Below are the code and all the weights of a small trained network. Each question names an input and a target symbol and asks about switching units off, where a switched-off unit gives its printed mean instead of its output.

import numpy as np


def w(rows, s, z=0):
    codes = np.array(rows[::2]) - 128.0
    scale = np.full(codes.shape[1], s)
    scale[-1] = z or s
    return codes * scale


def norm(h):
    return h / np.sqrt((h * h).mean(-1, keepdims=True) + 1e-5)


def f(y):
    return y / 2 * (1 + np.tanh(0.7978845608 * (y + 0.044715 * y**3)))


def softmax(a):
    e = np.exp(a - a.max(-1, keepdims=True))
    return e / e.sum(-1, keepdims=True)


def log_softmax(a):
    a = a - a.max(-1, keepdims=True)
    return a - np.log(np.exp(a).sum(-1, keepdims=True))


def net(x, mask):
    ids = ['ΓΞΣΦΩαβδζηθλμπτψ'.index(c) for c in x.split()]
    T = len(ids)
    res = E[ids] + P[:T]
    r = norm(res)
    for j in range(2):
        rows = slice(4 * j, 4 * j + 4)
        q, k, v = (r @ M[0][rows].T for M in (Q, K, V))
        z = softmax(np.where(np.tri(T) > 0, q @ k.T / 4**0.5, -1e9)) @ v
        o = O[0][rows]
        res = res + np.where(mask[j], z, o[:, -1]) @ o[:, :-1]
    y = f(norm(res) @ A[0][:, :-1].T + A[0][:, -1])
    res = res + np.where(mask[2:14], y, B[0][:, -1]) @ B[0][:, :-1]
    return log_softmax(norm(res)[-1] @ U[:, :-1].T + U[:, -1])


Q, K, V, O, A, B = {}, {}, {}, {}, {}, {}
E = w([
[68,103,145,173,123,164,113],'Γ',
[138,100,129,154,157,139,179],'Ξ',
[148,93,168,149,84,144,106],'Σ',
[138,119,56,133,145,110,158],'Φ',
[154,98,133,177,156,141,172],'Ω',
[119,97,140,82,109,108,176],'α',
[149,108,85,163,163,123,174],'β',
[82,120,173,134,93,137,166],'δ',
[167,106,98,111,100,96,134],'ζ',
[120,75,111,85,102,102,171],'η',
[151,207,113,141,119,106,137],'θ',
[146,140,163,122,138,118,176],'λ',
[104,178,109,176,142,146,109],'μ',
[132,112,151,78,102,104,174],'π',
[124,156,100,116,81,251,119],'τ',
[134,77,74,139,128,131,69],'ψ',
],0.016)
P = w([
[255,66,199,93,208,53,62],'0',
[242,31,139,171,175,44,91],'1',
[225,54,121,169,133,27,87],'2',
[204,78,112,155,105,17,91],'3',
[196,71,102,158,98,37,111],'4',
[193,78,95,157,92,53,122],'5',
[183,86,94,165,86,62,130],'6',
[177,90,87,160,85,68,144],'7',
[174,97,87,159,82,68,153],'8',
[167,109,82,156,84,76,165],'9',
[161,113,84,154,85,81,183],'10',
[159,121,78,151,83,81,188],'11',
[151,121,74,146,88,84,204],'12',
],0.0041)
Q[0] = w([
[143,95,123,172,68,66,233],'h0',
[116,158,179,54,156,221,64],'h0',
[54,120,50,254,88,70,163],'h0',
[153,151,85,147,144,68,191],'h0',
[169,90,41,107,178,93,121],'h1',
[174,145,145,81,111,104,171],'h1',
[71,68,133,97,164,116,174],'h1',
[78,211,109,110,202,141,190],'h1',
],0.007)
K[0] = w([
[133,135,134,15,63,242,173],'h0',
[46,112,226,224,142,3,87],'h0',
[114,197,73,126,107,242,135],'h0',
[156,135,72,78,87,112,184],'h0',
[175,100,34,87,181,80,111],'h1',
[187,150,134,123,66,102,176],'h1',
[69,51,111,106,104,137,241],'h1',
[63,226,92,114,171,103,206],'h1',
],0.0067)
V[0] = w([
[216,112,88,110,56,217,89],'h0',
[119,133,121,123,104,255,138],'h0',
[130,105,148,179,226,43,103],'h0',
[128,157,115,177,121,133,129],'h0',
[127,49,189,108,68,32,169],'h1',
[63,106,201,128,128,175,123],'h1',
[82,161,143,215,106,158,185],'h1',
[75,110,84,146,142,185,28],'h1',
],0.0059)
O[0] = w([
[112,228,135,65,70,253,32,146],'h0',
[130,168,60,59,41,146,130,92],'h0',
[94,152,102,80,182,100,231,228],'h0',
[182,164,204,112,98,140,172,186],'h0',
[185,237,136,101,175,185,226,177],'h1',
[173,193,60,125,140,75,49,154],'h1',
[146,42,80,77,139,126,115,197],'h1',
[59,134,99,89,145,140,66,254],'h1',
],0.0048,0.0036)
A[0] = w([
[66,128,179,122,80,128,114,129],'n0',
[153,139,165,127,96,177,140,179],'n1',
[105,206,144,139,229,156,133,111],'n2',
[132,146,162,119,115,112,66,176],'n3',
[76,135,117,129,115,100,84,75],'n4',
[174,89,103,162,146,91,118,106],'n5',
[86,74,255,73,149,132,143,129],'n6',
[184,142,160,149,190,115,120,192],'n7',
[136,81,155,142,169,102,135,172],'n8',
[52,103,87,144,93,121,67,106],'n9',
[165,184,81,85,171,80,111,70],'n10',
[184,54,137,109,124,92,108,6],'n11',
],0.01,0.0021)
B[0] = w([
[232,104,65,58,182,162,123,143],'n0',
[65,153,119,136,158,80,142,137],'n1',
[225,20,24,3,199,176,71,140],'n2',
[200,101,81,137,116,146,232,133],'n3',
[127,147,136,151,98,135,189,175],'n4',
[141,120,129,72,166,181,116,160],'n5',
[193,54,10,91,227,199,47,138],'n6',
[61,93,99,106,85,139,153,148],'n7',
[196,172,83,97,70,180,100,164],'n8',
[141,175,187,127,107,77,199,255],'n9',
[170,10,78,67,235,255,68,126],'n10',
[140,92,56,100,228,184,103,133],'n11',
],0.0066,0.0098)
U = w([
[201,91,39,81,158,191,148,253],'Γ',
[129,155,156,177,77,73,255,209],'Ξ',
[117,113,150,138,126,119,105,47],'Σ',
[130,138,142,139,122,134,96,61],'Φ',
[128,123,150,132,133,126,102,43],'Ω',
[118,133,145,132,141,126,102,52],'α',
[120,124,153,138,111,144,98,74],'β',
[114,134,150,126,140,131,102,54],'δ',
[109,169,86,93,48,149,88,84],'ζ',
[111,116,155,129,140,118,105,63],'η',
[125,121,150,139,124,124,102,66],'θ',
[169,121,165,127,66,124,47,142],'λ',
[108,160,144,103,110,158,104,65],'μ',
[123,133,150,132,127,127,97,65],'π',
[119,130,148,136,135,125,102,52],'τ',
[119,137,146,130,134,126,102,61],'ψ',
],0.0081,0.0044)

Each question gives the input, a string of symbols that net reads in full, and the target symbol t.
The units are the heads (4 rows each of Q, K, V and O) and the neurons (one row each of A and B). Each row of codes is followed by its name. A weight is (code - 128) times the scale printed after its matrix; where a second scale follows, it is the last column's (O, A, B and U).
mask holds one flag per unit, heads first, then neurons. A switched-off unit (its flag False) gives its mean, the last column of its rows in O or B, instead of its output. The means were averaged over made-up inputs and are rounded, as every weight is.
A unit's drop is (log p(t) with every unit on - log p(t) with that unit switched off) / (log p(t) with every unit on - log p(t) with every unit switched off).
The circuit of an input: a set's keep is (log p(t) with only the set's units on - log p(t) with every unit switched off) / (log p(t) with every unit on - log p(t) with every unit switched off). Starting from the 12 units with the biggest drops (on a tie, the unit counted first), units are removed one at a time, each time the one whose removal leaves the highest keep (on an exact tie, the one counted first), for as long as the keep stays at least 0.8.
circuit, biggest first: the units of the circuit, biggest drop first
most important unit: the unit with the biggest drop
top k neurons: the k neurons with the biggest drops, biggest first
which heads matter: for each layer, one digit per head in row order, 1 if its drop is at least 0.15 and else 0, layers parted by /
drop when u is switched off: that unit's drop, to one decimal
input μ λ π β Γ Γ Γ ψ δ θ μ μ α, target Γ: top 2 neurons : (n6; n9)
input θ β μ β Σ, target Γ: most important unit : n6
input Γ Γ ψ Γ μ ψ θ, target Γ: top 2 neurons : (n10; n9)
input Γ α μ Γ Γ Γ Γ μ Γ μ δ, target Γ: top 3 neurons : (n6; n9; n0)
input η θ Γ Φ μ ψ θ μ ψ η Γ Γ λ, target Γ: circuit, biggest first : (n6; n9)
input Γ θ Γ Γ Γ θ Γ ψ Ω Σ α ψ, target Ξ: circuit, biggest first : (h1; n9; n2)
input ψ Ω ψ μ ψ π δ Σ ψ, target Ξ: which heads matter : 01
input Γ Γ Γ Γ ψ ζ ψ Γ θ, target Γ: top 3 neurons : (n10; n2; n9)
input Γ Γ Ω Ξ, target Γ: which heads matter : 00
input μ θ α, target Γ: which heads matter : 10
input Γ ψ Σ Σ, target Ξ: which heads matter : 11
input Φ Γ ζ λ Σ Σ, target Ξ: which heads matter : 01
input ψ θ ψ Γ Γ ψ Σ Γ λ μ Γ η, target Γ: which heads matter : 10
input Γ μ μ Γ β Σ, target Γ: circuit, biggest first : (n11)
input Γ η Γ Γ μ Ω, target Γ: which heads matter : 00
input Γ Γ α Φ Γ μ, target Γ: drop when n6 is switched off : 0.0
input μ ψ Γ α μ Ω, target Γ: drop when h0 is switched off : 0.2
input μ Φ λ, target Γ: drop when n9 is switched off : 0.1
input Γ Γ δ Ξ, target Γ: drop when n9 is switched off : 0.2
